Below is a small trained network, with its code and all its weights. Each question gives an input and a target symbol and asks what happens when units are switched off, that is, made to give their printed mean instead of their output.

import numpy as np


def w(rows, s, z=0):
    codes = np.array(rows[::2]) - 128.0
    scale = np.full(codes.shape[1], s)
    scale[-1] = z or s
    return codes * scale


def f(y):
    return np.maximum(y, 0)


def softmax(a):
    e = np.exp(a - a.max(-1, keepdims=True))
    return e / e.sum(-1, keepdims=True)


def log_softmax(a):
    a = a - a.max(-1, keepdims=True)
    return a - np.log(np.exp(a).sum(-1, keepdims=True))


def net(x, mask):
    ids = ['αδηλσφ'.index(c) for c in x.split()]
    T = len(ids)
    res = E[ids] + P[:T]
    u = 0
    for l in range(2):
        q, k, v = (res @ M[l].T for M in (Q, K, V))
        z = softmax(np.where(np.tri(T) > 0, q @ k.T / 3**0.5, -1e9)) @ v
        res = res + np.where(mask[u], z, O[l][:, -1]) @ O[l][:, :-1]
        u += 1
        y = f(res @ A[l][:, :-1].T + A[l][:, -1])
        res = res + np.where(mask[u : u + 24], y, B[l][:, -1]) @ B[l][:, :-1]
        u += 24
    return log_softmax(res[-1] @ U[:, :-1].T + U[:, -1])


Q, K, V, O, A, B = {}, {}, {}, {}, {}, {}
E = w([
[216,144,75],'α',
[180,156,98],'δ',
[154,164,126],'η',
[248,133,91],'λ',
[173,242,41],'σ',
[147,137,145],'φ',
],0.015)
P = w([
[41,62,125],'0',
[203,105,182],'1',
[156,210,96],'2',
[149,101,85],'3',
[132,138,215],'4',
[131,204,116],'5',
[178,100,75],'6',
[141,144,211],'7',
[127,207,136],'8',
[164,112,91],'9',
[254,124,195],'10',
],0.0095)
Q[0] = w([
[34,140,138],'L0H1',
[254,115,144],'L0H1',
[86,110,99],'L0H1',
],0.0099)
K[0] = w([
[156,180,132],'L0H1',
[25,99,9],'L0H1',
[128,126,187],'L0H1',
],0.013)
V[0] = w([
[198,49,84],'L0H1',
[167,93,58],'L0H1',
[246,136,176],'L0H1',
],0.012)
O[0] = w([
[248,130,164,234],'L0H1',
[180,138,121,253],'L0H1',
[122,62,76,201],'L0H1',
],0.012,0.0053)
A[0] = w([
[158,69,188,108],'L0N1',
[123,88,91,42],'L0N2',
[129,84,41,108],'L0N3',
[99,129,142,106],'L0N4',
[64,107,139,145],'L0N5',
[130,44,144,159],'L0N6',
[118,117,184,253],'L0N7',
[118,99,215,164],'L0N8',
[89,240,139,149],'L0N9',
[93,7,160,102],'L0N10',
[124,147,152,56],'L0N11',
[147,164,113,197],'L0N12',
[119,113,82,98],'L0N13',
[129,150,107,115],'L0N14',
[128,79,103,143],'L0N15',
[155,152,93,212],'L0N16',
[105,127,146,160],'L0N17',
[82,170,159,65],'L0N18',
[76,152,33,108],'L0N19',
[153,123,140,173],'L0N20',
[148,106,90,135],'L0N21',
[150,140,120,102],'L0N22',
[71,155,122,123],'L0N23',
[159,143,95,137],'L0N24',
],0.017,0.0042)
B[0] = w([
[93,158,245,180],'L0N1',
[152,253,98,131],'L0N2',
[51,221,182,170],'L0N3',
[77,184,130,129],'L0N4',
[70,193,192,130],'L0N5',
[87,179,247,144],'L0N6',
[250,180,123,139],'L0N7',
[149,167,132,135],'L0N8',
[177,89,76,154],'L0N9',
[185,192,139,129],'L0N10',
[98,74,93,128],'L0N11',
[181,48,152,221],'L0N12',
[97,191,198,135],'L0N13',
[129,118,168,150],'L0N14',
[70,179,185,143],'L0N15',
[87,91,116,253],'L0N16',
[64,189,187,129],'L0N17',
[96,130,59,130],'L0N18',
[183,96,175,143],'L0N19',
[89,112,68,202],'L0N20',
[25,176,119,197],'L0N21',
[91,105,179,191],'L0N22',
[167,213,46,131],'L0N23',
[86,98,150,239],'L0N24',
],0.0064,0.015)
Q[1] = w([
[163,55,1],'L1H1',
[129,135,19],'L1H1',
[118,220,95],'L1H1',
],0.0095)
K[1] = w([
[57,216,2],'L1H1',
[158,182,153],'L1H1',
[201,67,131],'L1H1',
],0.0079)
V[1] = w([
[29,149,192],'L1H1',
[66,12,125],'L1H1',
[198,155,2],'L1H1',
],0.0077)
O[1] = w([
[254,138,104,149],'L1H1',
[129,59,154,110],'L1H1',
[30,139,49,2],'L1H1',
],0.0076,0.0061)
A[1] = w([
[58,164,113,178],'L1N1',
[102,163,95,33],'L1N2',
[196,128,102,177],'L1N3',
[158,123,143,21],'L1N4',
[77,50,6,41],'L1N5',
[224,97,120,109],'L1N6',
[222,52,144,80],'L1N7',
[167,92,51,50],'L1N8',
[36,66,160,161],'L1N9',
[16,134,116,189],'L1N10',
[106,102,76,89],'L1N11',
[173,119,56,37],'L1N12',
[88,173,149,83],'L1N13',
[160,108,54,115],'L1N14',
[186,97,118,3],'L1N15',
[109,84,144,129],'L1N16',
[153,193,113,164],'L1N17',
[122,192,151,63],'L1N18',
[153,172,131,69],'L1N19',
[107,206,78,32],'L1N20',
[115,244,162,145],'L1N21',
[118,118,65,103],'L1N22',
[198,151,151,208],'L1N23',
[156,113,99,116],'L1N24',
],0.013,0.0048)
B[1] = w([
[82,131,63,145],'L1N1',
[59,12,156,132],'L1N2',
[71,166,153,186],'L1N3',
[103,122,62,157],'L1N4',
[128,191,221,146],'L1N5',
[115,147,118,226],'L1N6',
[73,130,72,255],'L1N7',
[98,175,212,139],'L1N8',
[83,73,91,151],'L1N9',
[123,119,76,154],'L1N10',
[144,178,240,135],'L1N11',
[76,199,156,135],'L1N12',
[63,130,86,134],'L1N13',
[102,214,159,141],'L1N14',
[78,95,87,165],'L1N15',
[129,150,182,144],'L1N16',
[107,184,129,142],'L1N17',
[192,196,19,139],'L1N18',
[127,116,45,142],'L1N19',
[73,50,158,135],'L1N20',
[255,112,60,154],'L1N21',
[174,162,127,136],'L1N22',
[146,158,153,236],'L1N23',
[103,177,89,139],'L1N24',
],0.0066,0.017)
U = w([
[136,161,52,215],'α',
[120,122,249,187],'δ',
[174,217,143,148],'η',
[106,148,22,146],'λ',
[75,119,123,1],'σ',
[60,193,99,70],'φ',
],0.011,0.0017)

Each question gives the input, a string of symbols that net reads in full, and the target symbol t.
The units are the heads (3 rows each of Q, K, V and O) and the neurons (one row each of A and B). Each row of codes is followed by its name. A weight is (code - 128) times the scale printed after its matrix; where a second scale follows, it is the last column's (O, A, B and U).
mask holds one flag per unit, layer by layer, with each layer's heads first. A switched-off unit (its flag False) gives its mean, the last column of its rows in O or B, instead of its output. The means were averaged over made-up inputs and are rounded, as every weight is.
A unit's drop is (log p(t) with every unit on - log p(t) with that unit switched off) / (log p(t) with every unit on - log p(t) with every unit switched off).
unit that matters most: the unit with the biggest drop
top k neurons: the k neurons with the biggest drops, biggest first
k most important neurons of layer l: the k neurons of layer l with the biggest drops, biggest first
drop of u: that unit's drop, to one decimal
input λ σ λ λ η η α η η α, target η: 4 most important neurons of layer 0 => (L0N1 L0N3 L0N6 L0N2)
input η δ σ φ, target λ: 3 most important neurons of layer 0 => (L0N12 L0N9 L0N24)
input α λ σ α δ σ φ, target δ: unit that matters most => L0N1
input σ λ λ α, target φ: top 2 neurons => (L0N1 L1N5)
input λ σ σ σ η λ λ, target η: 3 most important neurons of layer 0 => (L0N3 L0N1 L0N6)
input η δ λ η λ η δ η λ η, target λ: top 2 neurons => (L0N3 L0N12)
input λ λ σ η δ λ α, target η: 2 most important neurons of layer 0 => (L0N3 L0N1)
input α λ λ η η φ φ α η η, target δ: top 3 neurons => (L0N1 L1N7 L0N3)
input σ η φ α η φ α, target φ: top 3 neurons => (L0N1 L1N5 L0N6)
input σ δ α σ δ, target λ: top 2 neurons => (L0N1 L0N9)
input λ σ α σ φ φ σ, target η: 3 most important neurons of layer 0 => (L0N3 L0N1 L0N13)
input η λ η α φ λ α δ δ α σ, target φ: 2 most important neurons of layer 0 => (L0N3 L0N1)
input σ α η σ α η η σ α λ, target φ: 2 most important neurons of layer 0 => (L0N1 L0N9)
input α η α η, target δ: top neuron => (L1N7)
input λ η λ α α η φ, target η: top 3 neurons => (L0N1 L0N6 L1N21)
input λ σ φ σ η δ λ σ φ φ, target η: 3 most important neurons of layer 0 => (L0N1 L0N6 L0N3)
input α α φ σ, target δ: top 2 neurons => (L0N3 L1N7)
input λ λ φ η, target η: 4 most important neurons of layer 0 => (L0N1 L0N3 L0N6 L0N15)
input σ σ σ λ, target φ: 2 most important neurons of layer 1 => (L1N5 L1N11)
input α λ α δ, target δ: top neuron => (L0N3)
input λ η λ φ δ φ δ λ η λ, target η: 2 most important neurons of layer 0 => (L0N1 L0N3)
input λ λ σ δ, target η: drop of L0H1 => 0.7
input α σ λ σ λ η δ λ α α, target δ: drop of L1N23 => 0.0
input α η λ α δ η δ, target δ: drop of L0H1 => 0.6
